Below are the code and all the weights of a small trained network. Each question names an input and a class and asks about switching units off, where a switched-off unit gives its printed mean instead of its output.

import numpy as np


def w(rows, s, z=0):
    codes = np.array(rows[::2]) - 128.0
    scale = np.full(codes.shape[1], s)
    scale[-1] = z or s
    return codes * scale


def f(y):
    return np.maximum(y, 0)


def log_softmax(a):
    a = a - a.max(-1, keepdims=True)
    return a - np.log(np.exp(a).sum(-1, keepdims=True))


def net(x, mask):
    res = np.array(x, float).reshape(1, 6) / 4 @ E
    y = f(res @ A[0][:, :-1].T + A[0][:, -1])
    res = res + np.where(mask, y, B[0][:, -1]) @ B[0][:, :-1]
    return log_softmax(res[-1] @ U[:, :-1].T + U[:, -1])


A, B = {}, {}
E = w([
[126,128,128,125,133,125,121],'x0',
[43,71,85,194,117,67,138],'x1',
[126,108,134,81,171,68,243],'x2',
[127,127,128,133,128,136,137],'x3',
[94,90,91,56,67,178,128],'x4',
[127,127,130,129,127,129,130],'x5',
],0.011)
A[0] = w([
[88,104,112,111,42,199,69,124],'N1',
[100,110,127,196,161,44,175,136],'N2',
[164,156,154,237,129,142,47,253],'N3',
[66,113,103,163,133,107,129,149],'N4',
[190,165,168,99,197,131,151,248],'N5',
[93,84,89,4,97,124,188,35],'N6',
[180,160,136,71,65,218,90,207],'N7',
[81,102,63,158,73,135,139,130],'N8',
[117,130,100,166,102,120,96,119],'N9',
],0.014,0.0033)
B[0] = w([
[173,133,37,160,88,58,171,233],'N1',
[71,81,82,155,221,70,169,244],'N2',
[46,131,182,90,141,234,79,230],'N3',
[60,108,102,171,104,115,134,196],'N4',
[240,131,212,91,147,103,146,221],'N5',
[84,143,203,126,156,217,59,233],'N6',
[113,154,7,43,212,143,143,247],'N7',
[81,126,134,172,47,117,118,205],'N8',
[103,123,152,155,80,114,120,170],'N9',
],0.016,0.014)
U = w([
[142,175,181,79,138,198,72,185],'0',
[122,125,67,118,162,83,178,238],'1',
[63,105,177,173,96,159,78,30],'2',
[134,137,93,171,2,87,127,7],'3',
[225,133,201,121,134,79,172,100],'4',
],0.0082,0.0011)

Each question gives the input, the list of numbers given to net, and the class t.
The units are the neurons (one row each of A and B). Each row of codes is followed by its name. A weight is (code - 128) times the scale printed after its matrix; where a second scale follows, it is the last column's (A, B and U).
mask holds one flag per neuron, in row order. A switched-off neuron (its flag False) gives its mean, the last column of its row in B, instead of its output. The means were averaged over made-up inputs and are rounded, as every weight is.
A unit's drop is (log p(t) with every unit on - log p(t) with that unit switched off) / (log p(t) with every unit on - log p(t) with every unit switched off).
The circuit of an input: a set's keep is (log p(t) with only the set's units on - log p(t) with every unit switched off) / (log p(t) with every unit on - log p(t) with every unit switched off). Starting from all 9 units, units are removed one at a time, each time the one whose removal leaves the highest keep (on an exact tie, the one counted first), for as long as the keep stays at least 0.8.
units of the circuit, in order: the units of the circuit, biggest drop first
unit that matters most: the unit with the biggest drop
k most important neurons: the k neurons with the biggest drops, biggest first
drop when u is switched off: that unit's drop, to one decimal
input [-3,7,1,6,8,-4], class 2: unit that matters most	N6
input [6,-4,-2,6,1,-6], class 1: 3 most important neurons	(N6 N7 N3)
input [8,-5,3,-8,0,0], class 4: 2 most important neurons	(N3 N5)
input [8,0,2,6,-5,-2], class 4: units of the circuit, in order	(N7 N5)
input [4,8,0,0,3,-6], class 3: units of the circuit, in order	(N3 N8)
input [0,1,-6,0,3,-1], class 3: units of the circuit, in order	(N1 N2)
input [-3,-7,-6,8,3,7], class 1: 2 most important neurons	(N7 N1)
input [-7,5,-5,6,2,2], class 3: 2 most important neurons	(N1 N6)
input [4,-1,1,-6,6,0], class 0: 2 most important neurons	(N6 N2)
input [-3,-3,1,-5,1,4], class 0: 2 most important neurons	(N2 N1)
input [-4,6,4,0,1,5], class 2: 4 most important neurons	(N7 N1 N6 N8)
input [-7,1,-6,-3,7,6], class 3: 4 most important neurons	(N2 N8 N1 N9)
input [0,-5,1,7,-4,-4], class 4: 2 most important neurons	(N5 N6)
input [7,-7,1,-3,-7,6], class 4: units of the circuit, in order	(N5)
input [-5,-3,-7,5,2,0], class 1: 2 most important neurons	(N1 N7)
input [5,0,-4,-1,0,-1], class 0: 3 most important neurons	(N2 N3 N4)
input [-2,-1,7,-4,-7,0], class 4: 2 most important neurons	(N5 N7)
input [-1,-6,7,-5,3,5], class 0: drop when N6 is switched off	1.0
input [-7,-4,6,-8,4,-4], class 0: drop when N6 is switched off	0.2
input [5,6,-6,-2,8,-8], class 3: drop when N1 is switched off	0.1
input [3,6,-2,5,-7,-3], class 2: unit that matters most	N3
